Below is a small trained network, with its code and all its weights. Each question gives an input and a target symbol and asks what happens when units are switched off, that is, made to give their printed mean instead of their output.

import numpy as np


def w(rows, s, z=0):
    codes = np.array(rows[::2]) - 128.0
    scale = np.full(codes.shape[1], s)
    scale[-1] = z or s
    return codes * scale


def norm(h):
    return h / np.sqrt((h * h).mean(-1, keepdims=True) + 1e-5)


def f(y):
    return y / 2 * (1 + np.tanh(0.7978845608 * (y + 0.044715 * y**3)))


def softmax(a):
    e = np.exp(a - a.max(-1, keepdims=True))
    return e / e.sum(-1, keepdims=True)


def log_softmax(a):
    a = a - a.max(-1, keepdims=True)
    return a - np.log(np.exp(a).sum(-1, keepdims=True))


def net(x, mask):
    ids = ['βγδεηλμξπστφψω'.index(c) for c in x.split()]
    T = len(ids)
    res = E[ids] + P[:T]
    u = 0
    for l in range(2):
        r = norm(res)
        for j in range(2):
            rows = slice(2 * j, 2 * j + 2)
            q, k, v = (r @ M[l][rows].T for M in (Q, K, V))
            z = softmax(np.where(np.tri(T) > 0, q @ k.T / 2**0.5, -1e9)) @ v
            o = O[l][rows]
            res = res + np.where(mask[u + j], z, o[:, -1]) @ o[:, :-1]
        u += 2
        y = f(norm(res) @ A[l][:, :-1].T + A[l][:, -1])
        res = res + np.where(mask[u : u + 4], y, B[l][:, -1]) @ B[l][:, :-1]
        u += 4
    return log_softmax(norm(res)[-1] @ U[:, :-1].T + U[:, -1])


Q, K, V, O, A, B = {}, {}, {}, {}, {}, {}
E = w([
[126,80,96,106,185,64,125],'β',
[140,195,88,252,133,47,114],'γ',
[112,94,141,231,122,104,64],'δ',
[87,132,110,139,139,163,141],'ε',
[121,145,130,154,120,169,149],'η',
[138,213,151,127,153,78,143],'λ',
[85,121,131,120,155,177,114],'μ',
[183,142,129,131,52,94,129],'ξ',
[152,90,123,176,128,103,114],'π',
[162,124,162,148,125,178,112],'σ',
[114,109,182,99,81,109,64],'τ',
[151,135,144,92,133,138,171],'φ',
[106,128,79,115,78,146,115],'ψ',
[134,148,81,101,134,137,59],'ω',
],0.034)
P = w([
[92,76,91,234,154,13,3],'0',
[105,122,139,229,165,121,32],'1',
[131,151,150,191,134,135,47],'2',
[121,149,134,140,152,161,95],'3',
[136,165,129,118,159,232,127],'4',
[144,170,117,73,150,230,147],'5',
[126,159,91,17,157,252,187],'6',
],0.007)
Q[0] = w([
[175,135,128,105,154,216,106],'L0H0',
[153,148,143,135,164,71,141],'L0H0',
[134,79,149,122,87,7,145],'L0H1',
[172,211,74,106,164,141,149],'L0H1',
],0.013)
K[0] = w([
[167,123,98,15,107,183,116],'L0H0',
[86,129,140,157,191,62,148],'L0H0',
[141,72,110,250,170,85,146],'L0H1',
[77,214,129,103,165,147,127],'L0H1',
],0.014)
V[0] = w([
[190,79,229,225,154,140,71],'L0H0',
[14,2,174,62,201,91,151],'L0H0',
[102,83,121,112,10,203,89],'L0H1',
[174,216,29,204,205,101,200],'L0H1',
],0.0057)
O[0] = w([
[213,68,112,120,230,136,254,134],'L0H0',
[131,81,172,41,157,189,73,2],'L0H0',
[97,109,25,169,129,221,101,155],'L0H1',
[6,212,166,80,198,132,110,151],'L0H1',
],0.0059,0.0052)
A[0] = w([
[150,119,152,151,83,210,119,90],'L0N0',
[199,161,136,31,108,104,155,109],'L0N1',
[85,77,101,167,69,69,65,161],'L0N2',
[137,95,126,119,1,42,216,3],'L0N3',
],0.0094,0.0049)
B[0] = w([
[57,124,83,109,129,90,129,177],'L0N0',
[102,132,106,202,89,159,84,150],'L0N1',
[114,105,170,171,191,149,133,254],'L0N2',
[156,251,107,120,54,117,161,148],'L0N3',
],0.012,0.0043)
Q[1] = w([
[130,205,78,80,154,254,146],'L1H0',
[213,81,195,75,159,89,201],'L1H0',
[103,70,125,244,112,146,108],'L1H1',
[206,75,143,170,176,25,74],'L1H1',
],0.0093)
K[1] = w([
[123,189,2,51,59,179,136],'L1H0',
[101,85,182,238,133,89,160],'L1H0',
[171,103,145,191,130,147,15],'L1H1',
[98,73,134,200,197,20,146],'L1H1',
],0.0099)
V[1] = w([
[219,231,91,90,229,77,85],'L1H0',
[132,163,94,250,254,97,72],'L1H0',
[137,164,178,252,55,85,143],'L1H1',
[232,170,196,34,98,230,13],'L1H1',
],0.0066)
O[1] = w([
[190,164,129,124,146,252,31,180],'L1H0',
[138,185,64,21,101,207,89,250],'L1H0',
[64,95,163,156,91,178,128,139],'L1H1',
[171,81,140,133,158,106,2,122],'L1H1',
],0.0087,0.011)
A[1] = w([
[109,72,215,9,191,129,126,122],'L1N0',
[88,95,234,120,88,105,97,254],'L1N1',
[105,95,126,126,185,186,175,76],'L1N2',
[119,188,110,148,159,187,193,210],'L1N3',
],0.011,0.0045)
B[1] = w([
[119,134,74,123,110,19,138,147],'L1N0',
[94,62,220,80,8,47,98,152],'L1N1',
[250,137,193,209,82,97,159,151],'L1N2',
[140,89,157,98,150,92,86,254],'L1N3',
],0.012,0.0085)
U = w([
[95,105,190,211,134,156,94,84],'β',
[138,206,246,70,162,102,123,43],'γ',
[150,57,77,133,92,142,155,135],'δ',
[140,113,80,69,156,60,154,172],'ε',
[92,139,143,91,120,158,205,255],'η',
[26,117,85,153,94,122,115,46],'λ',
[115,121,148,110,140,124,147,178],'μ',
[120,134,147,118,127,121,127,62],'ξ',
[107,69,186,53,69,100,103,183],'π',
[225,108,192,105,147,126,140,130],'σ',
[98,188,125,200,159,89,102,39],'τ',
[173,183,124,127,36,113,138,85],'φ',
[60,112,175,120,215,119,112,48],'ψ',
[122,112,107,76,130,192,59,157],'ω',
],0.013,0.0037)

Each question gives the input, a string of symbols that net reads in full, and the target symbol t.
The units are the heads (2 rows each of Q, K, V and O) and the neurons (one row each of A and B). Each row of codes is followed by its name. A weight is (code - 128) times the scale printed after its matrix; where a second scale follows, it is the last column's (O, A, B and U).
mask holds one flag per unit, layer by layer, with each layer's heads first. A switched-off unit (its flag False) gives its mean, the last column of its rows in O or B, instead of its output. The means were averaged over made-up inputs and are rounded, as every weight is.
A unit's drop is (log p(t) with every unit on - log p(t) with that unit switched off) / (log p(t) with every unit on - log p(t) with every unit switched off).
The circuit of an input: a set's keep is (log p(t) with only the set's units on - log p(t) with every unit switched off) / (log p(t) with every unit on - log p(t) with every unit switched off). Starting from all 12 units, units are removed one at a time, each time the one whose removal leaves the highest keep (on an exact tie, the one counted first), for as long as the keep stays at least 0.8.
circuit, biggest first: the units of the circuit, biggest drop first
top k neurons: the k neurons with the biggest drops, biggest first
heads that matter: for each layer, one digit per head in row order, 1 if its drop is at least 0.15 and else 0, layers parted by /
input τ τ ε, target δ: circuit, biggest first -> L0H1, L1H0
input η β ω ψ η σ, target λ: heads that matter -> 11 / 10
input σ λ σ ε, target σ: heads that matter -> 10 / 00
input φ η η η η μ, target ε: heads that matter -> 10 / 11
input ξ η ω η δ η, target η: heads that matter -> 10 / 11
input η ω ξ η η, target β: top 2 neurons -> L0N3, L0N2
input ω τ η σ, target δ: heads that matter -> 11 / 10
input σ τ φ, target π: heads that matter -> 00 / 10
input μ δ η, target ε: top 3 neurons -> L0N0, L0N2, L1N3
input η ε η λ ε, target γ: heads that matter -> 01 / 10
input ω ω φ, target ω: circuit, biggest first -> L0N1, L1N2
input ε ω μ λ η ξ σ, target σ: circuit, biggest first -> L1H0, L0H0
input π σ ξ η η, target β: circuit, biggest first -> L0N3, L1H0
input ξ τ ξ ε, target δ: heads that matter -> 01 / 00
input σ ω η η η, target η: heads that matter -> 00 / 11
input ω π ε τ η, target δ: circuit, biggest first -> L0H1, L0N2, L1H0
input φ ξ ψ, target λ: heads that matter -> 00 / 10
input η η ε, target η: circuit, biggest first -> L1H1, L0H0
input ω η σ η, target σ: circuit, biggest first -> L0H0, L1N2, L1N3
input τ μ τ τ η, target δ: circuit, biggest first -> L0H1, L1H0
input ω ω η λ η, target γ: circuit, biggest first -> L0H1, L1N3
input ε ξ ψ, target λ: heads that matter -> 01 / 10
input σ ω η φ, target ω: top 3 neurons -> L0N1, L0N3, L1N2
input λ η λ ω η λ σ, target σ: circuit, biggest first -> L0H0, L1H0, L0N2, L1N2
input β ψ ω ξ ξ ε, target β: heads that matter -> 00 / 10
input ξ ω τ η σ, target δ: circuit, biggest first -> L0H1, L1H0, L0N0, L0N2
